[100 = 0]

[82 109 98 77 77 107 118 134 83 105 127 96 104 109 76 102 98 104 91 101 104 98 103 111 124 101 107 87 102 93 105 114 95 71 88 91 92 98 142]
U
[120 119 90 90 93 104 101 119 88 117 107 103 114 103 81 115 92 99 94 96 99 99 105 113 127 96 97 98 96 70 105 113 99 60 93 114 52 99 130]
S
[102 99 95 96 95 95 95 122 82 114 104 100 106 103 102 108 104 105 110 101 100 159 118 120 123 98 93 88 97 80 111 121 95 81 91 118 56 103 115]
S
[104 104 99 82 99 96 110 117 86 102 114 103 93 96 90 120 107 102 91 101 99 106 114 117 133 99 105 89 86 90 99 111 107 108 86 90 111 101 135]
U
[132 100 94 88 115 89 81 93 62 131 100 109 80 104 96 120 113 103 101 93 101 118 77 120 119 100 95 90 76 33 111 116 89 98 101 107 108 93 133]
S
[117 127 91 96 107 118 79 131 81 112 110 104 118 104 118 115 95 110 103 111 108 131 93 117 125 101 101 80 89 75 111 104 92 71 90 110 33 97 120]
S
[94 114 92 98 68 99 131 123 89 113 89 99 104 107 92 104 96 99 100 98 91 99 119 102 136 106 105 97 114 75 96 107 92 69 102 103 106 99 131]
U
[117 67 91 73 83 99 113 98 87 103 118 100 87 98 87 106 86 98 82 96 107 98 129 108 121 100 102 82 97 68 99 113 102 92 92 109 102 99 140]
U
[69 105 87 94 108 92 107 110 90 123 103 107 89 103 87 117 110 101 93 105 108 126 95 124 118 109 103 91 87 81 114 117 94 85 97 113 60 111 122]
S
[101 98 96 102 91 90 114 126 72 107 109 108 103 100 74 111 77 108 95 115 109 110 96 131 124 91 110 82 104 127 103 109 97 86 100 100 74 101 123]
W
[94 82 99 92 98 102 121 115 92 114 119 96 98 96 91 108 100 103 102 102 105 106 102 118 127 90 94 83 99 117 103 111 88 110 92 92 115 105 119]
U
[118 76 87 82 103 100 81 118 91 98 111 93 124 98 108 108 104 104 102 106 97 128 123 129 125 119 97 92 122 73 61 109 97 99 92 104 73 112 124]
S
[85 118 99 89 95 97 83 122 79 115 113 109 95 94 82 100 98 102 82 92 96 98 102 112 115 108 104 96 103 62 121 90 95 106 94 101 108 103 127]
U
[131 36 86 91 104 102 65 89 90 123 104 103 81 103 90 113 107 90 84 116 108 126 97 113 134 106 104 92 107 48 120 112 106 96 89 119 81 97 110]
S
[116 116 93 104 97 103 82 111 89 120 110 108 99 104 98 112 103 100 99 105 137 121 102 113 115 106 96 87 105 73 114 105 103 95 86 106 55 97 107]
S
[126 97 83 86 89 93 127 101 87 121 101 93 101 102 80 107 93 103 96 104 92 102 129 106 115 109 102 75 100 72 124 107 101 91 89 81 94 97 127]
U
[107 112 91 105 104 96 83 102 89 110 114 112 103 105 81 122 96 102 100 99 102 114 96 112 119 99 102 87 107 128 107 109 93 97 106 94 85 99 117]
W
[140 141 75 96 79 93 56 43 100 114 114 122 73 93 77 116 93 107 74 114 104 77 160 100 117 118 107 102 96 163 127 115 104 118 90 103 132 96 145]
X
[100 94 106 88 96 98 125 103 93 106 115 101 72 105 99 102 115 106 102 104 98 109 91 112 109 98 71 101 96 136 87 106 103 88 94 87 102 105 116]
W
[128 141 82 61 74 108 77 49 92 119 115 121 96 98 78 108 105 110 77 103 103 81 161 112 120 118 115 98 107 81 111 121 101 110 94 100 139 97 162]
X
[112 81 96 77 89 90 156 125 79 112 114 96 109 96 101 118 81 114 104 99 98 117 109 121 131 97 109 93 101 61 91 118 102 82 103 79 108 86 131]
U
[126 135 84 99 102 85 127 101 83 112 124 118 94 109 90 101 89 104 85 109 95 86 123 105 105 100 105 90 89 164 58 125 106 105 91 83 76 95 130]
X
[95 87 96 84 90 87 96 111 79 107 110 94 78 93 79 103 95 102 106 105 90 104 113 119 118 92 103 87 101 89 96 109 90 104 104 100 95 93 117]
U
[109 92 96 87 91 99 78 118 77 122 100 104 107 101 82 105 99 94 94 114 99 120 106 108 125 99 97 93 100 78 105 106 91 90 88 115 61 94 110]
S
[125 99 86 88 100 93 92 93 86 120 105 115 99 109 83 101 93 100 99 118 104 126 96 120 118 79 98 98 115 87 109 110 103 83 90 112 52 102 97]
S
[115 102 97 89 100 90 73 112 83 111 109 105 102 105 96 111 100 105 93 100 101 125 102 126 120 99 107 91 96 95 105 110 99 80 84 115 54 102 121]
S
[93 83 89 86 93 97 111 123 86 104 105 89 104 98 85 108 88 119 99 107 103 99 118 126 112 103 91 94 96 93 91 103 98 98 106 96 85 100 122]
W
[122 114 86 75 102 95 90 100 83 123 127 105 91 109 94 117 100 96 95 97 97 123 105 110 131 108 110 101 101 40 109 116 73 84 95 108 85 95 137]
S
[108 100 91 95 89 98 117 100 89 109 104 107 101 103 93 116 100 98 100 94 96 119 108 107 117 112 97 96 85 124 102 105 97 78 101 110 79 101 113]
S
[116 96 96 90 93 100 93 103 84 114 103 103 88 94 86 112 80 98 105 101 109 111 99 116 115 104 104 72 89 105 118 112 94 89 91 108 68 98 104]
W
[103 100 98 89 93 95 106 111 81 114 111 91 97 99 83 115 104 106 95 104 109 104 98 118 113 100 107 129 98 107 101 114 104 95 87 93 85 100 139]
U
[113 99 92 78 106 105 95 107 87 99 105 90 96 98 93 117 88 104 103 91 100 103 105 128 119 98 106 93 96 60 84 104 103 83 102 106 92 97 133]
U
[101 99 91 98 98 99 105 121 89 113 108 100 104 111 104 111 93 97 111 98 102 122 101 118 112 98 96 82 106 125 98 117 102 94 87 100 69 100 114]
S
[101 123 88 86 120 87 121 121 91 82 134 123 101 113 93 103 101 102 104 106 101 100 80 123 138 87 93 95 91 167 91 108 83 96 83 80 80 103 121]
W
[90 83 99 99 96 100 95 113 86 115 114 106 105 92 86 92 90 103 93 101 114 108 95 128 110 97 98 90 86 140 108 110 103 118 98 115 64 92 99]
U
[130 103 85 100 107 96 78 111 88 122 102 111 90 106 99 105 103 103 102 109 88 127 77 120 116 118 102 100 100 56 114 110 101 104 95 104 70 93 108]
S
[105 116 107 74 90 97 87 115 71 100 108 97 115 99 88 109 93 102 91 103 105 101 135 129 137 103 104 87 97 71 91 109 99 71 103 91 95 99 148]
X
[109 110 101 82 106 96 79 116 84 107 106 104 101 95 95 108 112 110 88 102 105 106 97 117 120 96 103 91 82 79 110 105 97 93 104 102 86 91 133]
W
[99 111 33 93 111 99 96 138 95 109 126 97 111 103 87 106 88 103 98 117 104 116 103 119 114 98 70 90 92 94 105 101 94 84 101 100 43 99 124]
W
[95 102 96 91 83 98 121 113 80 104 112 99 110 104 96 119 89 106 91 108 96 98 118 119 107 107 106 91 99 109 103 109 101 88 84 102 80 101 120]
U
[94 147 97 90 89 94 77 108 82 124 120 115 105 90 82 112 102 98 74 97 103 91 104 119 91 104 101 94 73 146 97 102 105 107 92 90 85 90 137]
X
[105 111 102 88 88 102 61 113 91 111 103 101 116 97 86 98 100 111 101 104 82 122 106 126 118 100 104 91 116 66 112 97 117 80 95 113 64 94 126]
S
[103 82 95 93 87 100 129 113 80 102 84 95 100 112 91 112 90 107 104 93 102 111 105 115 132 108 99 90 99 79 96 121 100 90 100 102 73 96 116]
U
[98 60 52 88 89 97 122 119 88 101 97 80 94 100 92 111 99 103 98 95 104 117 98 118 125 98 101 91 108 90 119 110 95 105 97 99 84 102 112]
U
[167 106 92 67 99 106 61 87 76 122 112 110 82 102 94 103 103 98 96 104 101 117 98 129 134 103 123 91 93 33 98 112 104 82 93 99 104 100 136]
W
[113 93 91 96 114 109 90 93 80 103 103 96 100 106 94 118 93 103 103 102 108 100 113 103 117 114 102 94 99 94 98 118 96 79 95 108 73 90 111]
S
[90 108 102 110 104 104 86 124 82 118 122 106 102 102 84 107 107 104 97 99 107 115 103 139 117 93 109 91 85 99 123 109 95 65 89 112 65 103 126]
W
[97 86 104 67 68 94 133 117 82 115 105 93 114 87 87 91 108 97 87 97 96 77 121 91 122 115 112 91 114 45 90 112 100 106 99 90 123 96 134]
X
[87 101 94 92 82 95 110 95 86 96 115 108 101 96 84 110 93 101 88 104 86 99 117 113 115 99 102 85 94 128 108 113 110 109 103 133 80 78 119]
U
[111 89 85 95 103 99 101 113 86 115 93 95 105 98 95 115 86 104 94 96 110 119 124 122 119 106 109 89 103 81 90 102 95 85 93 111 66 99 112]
S
[108 108 95 93 102 96 84 112 88 114 104 100 106 105 95 109 93 113 100 103 97 119 82 114 115 119 103 96 106 83 110 111 95 92 82 105 80 98 109]
S
[107 109 90 93 108 99 89 111 90 120 104 99 109 92 85 106 101 112 99 107 102 132 102 111 144 107 98 88 103 112 112 98 77 93 96 98 69 94 111]
S
[120 130 92 94 95 100 85 98 93 123 107 107 100 108 80 113 98 93 97 102 99 126 103 111 109 102 98 90 97 95 115 107 102 60 87 106 65 96 119]
S
[131 85 84 83 77 102 94 105 84 116 84 96 94 106 96 105 108 90 94 104 101 129 97 118 127 108 106 82 94 47 109 100 104 61 102 109 85 108 113]
S
[103 117 96 85 108 120 82 106 79 113 105 98 93 104 92 111 104 103 93 111 101 129 90 120 119 105 90 75 94 91 121 115 90 95 96 106 69 101 126]
S
[94 92 90 85 97 97 72 125 84 118 85 105 119 79 85 111 108 103 91 95 113 114 110 125 136 102 103 87 103 50 111 111 81 84 95 100 64 91 130]
U

[88 107 124 88 76 104 98 90 101 97 79 99 113 99 113 109 103 95 100 104 110 108 106 101 105 103 111 97 87 96 92 104 102 110 103 113 90 104 106]
H
[104 102 101 99 95 97 101 95 102 98 106 99 95 105 105 101 100 101 101 95 99 101 100 97 102 103 99 96 99 96 106 97 99 101 100 101 96 98 96]
C
[100 100 101 102 95 100 105 97 109 98 105 86 112 89 101 105 98 95 101 100 102 98 98 103 103 102 99 99 99 97 97 99 101 100 101 103 102 95 101]
M
[100 103 100 102 98 95 105 100 103 103 95 99 106 96 100 104 94 98 104 101 100 96 99 99 103 100 97 102 98 103 95 105 100 96 99 98 102 98 101]
T
[97 100 101 98 93 99 99 103 102 84 92 102 100 102 105 95 99 100 97 102 107 103 102 97 91 96 99 101 98 102 99 102 93 98 104 99 98 98 103]
M
[101 86 116 51 80 91 81 132 111 125 51 109 130 100 105 91 115 79 94 108 124 102 119 100 92 82 115 104 104 102 88 100 86 115 111 113 135 117 96]
K
[95 100 97 102 103 95 96 98 103 97 91 102 98 102 99 101 103 89 94 99 105 97 103 105 101 101 100 103 96 111 102 97 101 99 99 99 104 100 100]
T
[106 95 94 102 106 100 99 101 101 97 101 96 94 100 106 98 94 100 101 102 98 100 99 101 99 97 102 103 101 100 99 101 97 105 128 96 101 97 101]
C
[97 100 103 104 97 101 99 97 101 96 100 104 94 99 102 100 101 100 100 102 99 101 101 97 105 101 97 99 94 102 106 96 101 96 101 100 100 95 99]
M
[102 100 106 98 104 99 95 105 100 93 100 101 97 98 89 104 103 98 100 100 102 97 99 101 96 99 94 102 99 97 111 96 98 100 99 98 106 95 103]
K
[101 92 101 97 94 103 103 98 98 95 98 101 102 100 98 98 103 100 101 102 99 98 100 105 99 98 100 102 102 102 97 107 105 109 104 97 99 102 102]
M
[106 94 89 103 112 92 93 111 95 102 98 99 97 107 100 94 101 95 110 96 99 96 106 100 98 93 97 101 109 100 102 100 94 93 99 97 107 95 97]
M
